Each row has a name. Each question is about the rows just above it.

Columns, left to right: P X J M E B
[-0.91 -1.24 -2.44 -3.35  1.99 -5.17] = fubad
[ 6.02  5.80  5.32 -3.86  9.00 -5.12] = vup
[-0.71 -1.00  0.04 -1.15 -5.89 -1.19] = Muka
[-2.11 -2.99 -4.85  6.62 -2.14  3.75] = fipi
Which column holds this, read top down? [ 5.80 -1.00 -2.99] : X
Which column holds [-1.15  6.62] top down? : M
[-1.24  5.80 -1.00] is in which column, read top down? : X
Which column holds this, read top down? [ 0.04 -4.85] : J

Columns, left to right: N Q Z K F L
[-1.09 -7.67 -1.28 -2.62 -5.70 -0.47] -> fubad
[-0.84 -3.74  1.49  1.83 -4.62  1.31] -> Tatuz
[ 5.93 -2.41 -5.21  1.71  0.08  1.16] -> Puv
[ 4.24 -0.76  1.45  6.28  1.87 -3.08] -> fipi
[ 4.24 -0.76  1.45 -0.95 -0.09 -0.29] -> posig
[ 5.93 -2.41 -5.21  1.71 -5.17 -1.81] -> dibit
Which column holds this, read top down? [ 1.71  6.28 -0.95  1.71] : K
Which column holds this, read top down? [-5.21  1.45  1.45 -5.21] : Z
[-7.67 -3.74 -2.41] is in which column, read top down? : Q

Columns, left to right: A U C V S
[-2.44 -2.26  7.78 -1.46  1.59]  dibit
[-2.44  0.23 -0.41 -0.09  0.33]  nagif
[-0.08  0.23 -0.41 -0.09  0.33]  Pesev
[-2.70  2.24  5.58 -3.47  6.75]  fipi
Which column holds [-2.44 -0.08 -2.70] top down? : A
[0.23 0.23 2.24] is in which column, read top down? : U

Columns, left to right: T G D Y
[0.00 6.62 0.65 8.28] = san
[0.79 6.80 0.64 8.10] = nagif
[0.64 0.64 0.64 0.64] = Puv
[0.80 6.92 0.64 7.97] = posig
[6.80 0.64] is in which column, read top down? : G
Times [8.28] occurs in san: : 1
How many times does Puv hold [0.64]? : 4
Which column holds this, read top down? [0.65 0.64 0.64] : D

Columns, left to right: bivu Kal gusu Pef
[ 6.63 -8.22 -6.39 -4.53] -> posig
[-2.73  8.75  8.74  1.16] -> san
[-9.44  8.81 -8.23 -8.23] -> vup
[ 0.18 -7.16 -7.65  9.66] -> Tavi
[ 8.74 -8.23] is in which column, read top down? : gusu
Count of [8.74] in san: : 1
[-6.39  8.74] is in which column, read top down? : gusu
How many times does vup hold [-8.23]? : 2
How many times does san hold [8.75]? : 1

Columns, left to right: kugim Tem Lozi tif
[ 5.00  4.87 -5.86  5.01] -> san
[-5.87  5.00  5.00 -0.93] -> nagif
[ 5.91  5.91 -2.40  5.91] -> Tatuz
Times [5.92] occurs in Tatuz: : 0
[5.00 5.91] is in which column, read top down? : Tem
How many times does san hold [-5.86]? : 1
Times [-5.88] occurs in nagif: : 0

Columns, left to right: Kon Kar pugo Vil
[-0.16 -0.96 -0.34  0.34] -> fubad
[-3.22  1.01 -2.70  7.95] -> Tatuz
[-4.07 -1.88  0.29  3.24] -> Pesev
[ 0.61  0.42 -0.58 -1.28] -> Muka
[ 1.88  8.58 -8.48  4.63] -> nagif
[-2.17  0.59  6.63  0.15] -> vup
[-5.79  4.40  0.01 -5.00] -> Puv
[1.73 0.71 3.68 4.47] -> Tavi
[-3.06 -1.81  1.59 -1.92] -> san
[-3.22  1.01 -2.70  3.95] -> fipi
[-1.88  0.42  8.58  0.59  4.40] is in which column, read top down? : Kar
[-2.70  0.29] is in which column, read top down? : pugo

Columns, left to right: ropa ler gele semuz biri
[-5.41 -8.55  3.74 -0.49 -3.26] = san
[-8.54  1.65 -8.54 -8.54  1.65] = Tatuz
[-6.32  2.44  0.12  0.92  0.12] = fubad
[ 3.14  1.17 -1.57  1.91 -3.01] = vup
Count of [0.12] in fubad: : 2
Which column holds this, read top down? [2.44 1.17] : ler
How many times does Tatuz hold [-8.54]? : 3
Which column holds [1.65 2.44] top down? : ler
Which column holds this, read top down? [ 0.12 -3.01] : biri

Columns, left to right: gopus vuf gogag babo derap vanef rulav
[ 0.57  4.47  2.22  5.52  6.64  3.81 -6.63]  Puv
[-3.65  0.88  1.17  2.09 -5.64 -2.04 -5.35]  fubad
[ 2.00  0.53 -1.45  5.55  3.67  4.45 -5.80]  Tavi
[ 5.50  1.12  3.05 -4.62  0.10  6.87 -1.51]  nagif
[ 3.20 -6.34 -0.61  2.92 -4.00  1.11 -0.61]  vup
[-6.39 -0.05 -3.37  1.17  3.44 -3.41  5.79]  san
[ 3.57 -1.24 -5.10 -2.55  4.14 -2.54 -0.45]  posig
[-5.64  3.67  0.10 -4.00] is in which column, read top down? : derap
How many times does vup hold [1.12]? : 0

Columns, left to right: pata mis lof voza zokam Tus Pone Mep vebut
[ 2.59 -2.66  1.30  1.72  3.28  2.66  2.67 -2.66  2.66] -> Puv
[ 2.59 -2.66  1.30  1.72  3.28 -2.40 -4.12  0.40  0.66] -> Tavi
[ 0.17 -2.59 -2.86  1.42 -1.76 -3.07 -1.80 -0.20 -0.69] -> fipi
[ 2.16 -0.99 -0.99  6.76 -0.99 -0.99  0.25  1.51  1.87] -> dibit
[ 2.59 -2.66  1.30  1.72  3.28 -1.41 -1.32  4.88 -3.99] -> Muka
[ 2.16  1.40  0.10  6.76 -3.92  0.61  0.25  1.51  1.87] -> posig
[-2.64 -2.65 -3.99  2.71 -0.85  0.71 -1.64 -1.81  1.60] -> vup
Count of [2.65] in Puv: : 0
Which column holds this, read top down? [1.72 1.42 6.76 1.72 6.76 2.71] : voza
How many times does dibit hold [-0.99]? : 4
Count of [-1.32] in Muka: : 1
Which column holds [ 1.51 -1.81] top down? : Mep
Which column holds [ 1.30 -2.86 -0.99  1.30  0.10] top down? : lof

Columns, left to right: tatu dem magab fogip
[1.82 4.47 0.26 1.64] : Pesev
[ 2.76 -2.55  1.19 -2.70] : Puv
[-0.83  2.39 -0.40  1.00] : vup
[-1.26 -8.22 -0.05 -4.39] : posig
[-1.67  0.08 -0.82  0.31] : san
[ 1.23  3.04 -2.82 -2.88] : Tatuz
[-1.23  1.58 -1.55  0.13] : fubad
[-1.60  7.20  0.08  0.55] : dibit
[ 0.16  5.73 -2.29 -1.66] : nagif
[-0.39 -1.53 -1.53 -1.53] : fipi
[-0.91 -3.23  3.16 -0.26] : Tavi
[ 0.60  1.58 -2.28 -1.17] : Muka
Count of [-1.53] in fipi: : 3
[ 2.76 -0.83 -1.26 -1.67  1.23 -1.23 -1.60  0.16] is in which column, read top down? : tatu
Times [-0.40] occurs in vup: : 1

Columns, left to right: gaf bemuf mopot fak
[0.77 2.87 0.24 5.40] : san
[3.38 3.39 2.45 3.39] : vup
[-7.61  0.90 -1.52  0.90] : Pesev
[-3.95 -6.48 -2.83 -3.42] : Tatuz
How many times does Pesev hold [0.90]? : 2
Count of [3.39] in vup: : 2
Count of [-1.52] in Pesev: : 1
Which column holds [-1.52 -2.83] top down? : mopot
How many times does vup hold [3.40]? : 0

Columns, left to right: fezom Sedi gitef vezo foz fen Bidom sorop
[-2.34  5.66  5.86 -1.33  3.69 -1.15 -2.47 -3.05]  fubad
[-2.05  4.56  4.56 -1.96 -1.57 -0.23 -0.95  2.82]  san
[5.87 5.87 1.03 5.87 5.87 5.87 5.87 5.87]  Tavi
Count of [5.87] in Tavi: : 7
Which column holds [-1.96  5.87] top down? : vezo
Times [5.88] occurs in Tavi: : 0

Columns, left to right: Fedap loz Boge rufov folo ludu neses Gosi Lalep tedap
[-6.76  1.30  0.20  0.77 -1.80 -3.34  1.30  0.20  1.04  2.09] = vup
[ 8.62 -1.40 -0.43 -1.48  0.53  3.63  0.63 -0.58  1.26  1.48] = Tavi
[ 0.46  1.40  2.50  0.19  2.81 -2.15  0.08  0.38  3.16 -2.12] = fipi
Times [0.20] occurs in vup: : 2
Which column holds [-1.40  1.40] top down? : loz

Columns, left to right: ziger seki leta Fas Pataz miz dodeb tevo
[0.21 0.90 0.21 0.30 1.11 0.21 1.76 5.34]  Tatuz
[ 3.11 -0.98 -2.55  2.99  1.44  1.42 -2.48 -1.79]  nagif
[-1.09  3.05  3.41 -1.20  0.26 -0.93  3.73  2.91]  fubad
[5.53 4.27 5.49 3.75 9.60 0.40 1.23 5.29]  Tavi
[ 0.20 -2.30 -0.17  1.02 -0.03  3.22 -0.11  2.67]  Puv
[-2.07 -0.43  2.54 -1.21 -1.02  2.04  2.94  4.75]  posig
[ 0.89  2.12  1.34  0.57  1.22 -0.48  1.40  0.89]  Pesev
[ 4.11  5.35  5.35  3.75  6.43 -0.69 -0.69  5.35]  dibit
[-2.90  3.85  3.53 -2.90 -2.10 -2.16  5.10 -2.90]  vup
[ 9.60 -0.03] is in which column, read top down? : Pataz
Times [0.21] occurs in Tatuz: : 3
Count of [5.35] in dibit: : 3
Count of [-2.91] in vup: : 0

Columns, left to right: Pakog sufos Kofe baro Rodez bule
[-5.88  0.12 -2.69 -5.88 -2.70 -2.70] : Tatuz
[-5.84  5.12  7.99  3.45  1.67  5.12] : nagif
[-5.84 -2.00  7.99  3.45  1.67  0.20] : vup
[-2.70  5.12] is in which column, read top down? : bule
How many times does nagif hold [5.12]? : 2
Times [-2.70] occurs in Tatuz: : 2

Columns, left to right: fil mefi Bug nedob
[-2.91 -2.17 -3.61  3.23] : Tavi
[-3.36 -5.39 -1.12 -2.52] : Puv
[-1.42 -0.93  4.15  4.14] : Tatuz
[-2.91 -2.17 -3.45  3.19] : san
[-3.50 -6.11 -3.97 -2.43] : dibit
[3.74 7.27 2.99 2.00] : Pesev
[ 2.63 -0.62 -0.62 -0.62] : fipi
[-2.91 -2.17 -3.45 -3.14] : posig
[ 2.19  2.85  3.06 -2.39] : nagif
[-3.50 -6.11 -3.97  3.36] : Muka
[ 0.75  2.74  6.11 -2.73] : vup
Which column holds this, read top down? [-3.14 -2.39  3.36 -2.73] : nedob
How many times does Tatuz hold [4.16]? : 0
Which column holds [-3.36 -1.42 -2.91] top down? : fil
[-0.93 -2.17 -6.11  7.27] is in which column, read top down? : mefi
Count of [-0.62] in fipi: : 3

Columns, left to right: Vifu bidu Kug gur sanas Fam Pep
[-3.23 -5.32  3.00  3.00  3.00 -0.83 -5.32] = posig
[ 2.02  2.02 -5.31 -4.55 -5.31  2.02 -5.31] = dibit
[ 1.14 -4.83 -2.90 -5.66  1.83 -5.32  8.90] = Tavi
[ 2.02 -0.07  1.41 -4.55 -0.21  2.03  1.60] = Muka
Which column holds [-5.32  2.03] top down? : Fam
How many times does posig hold [2.99]? : 0
How many times does posig hold [-5.32]? : 2
How many times does dibit hold [-5.31]? : 3

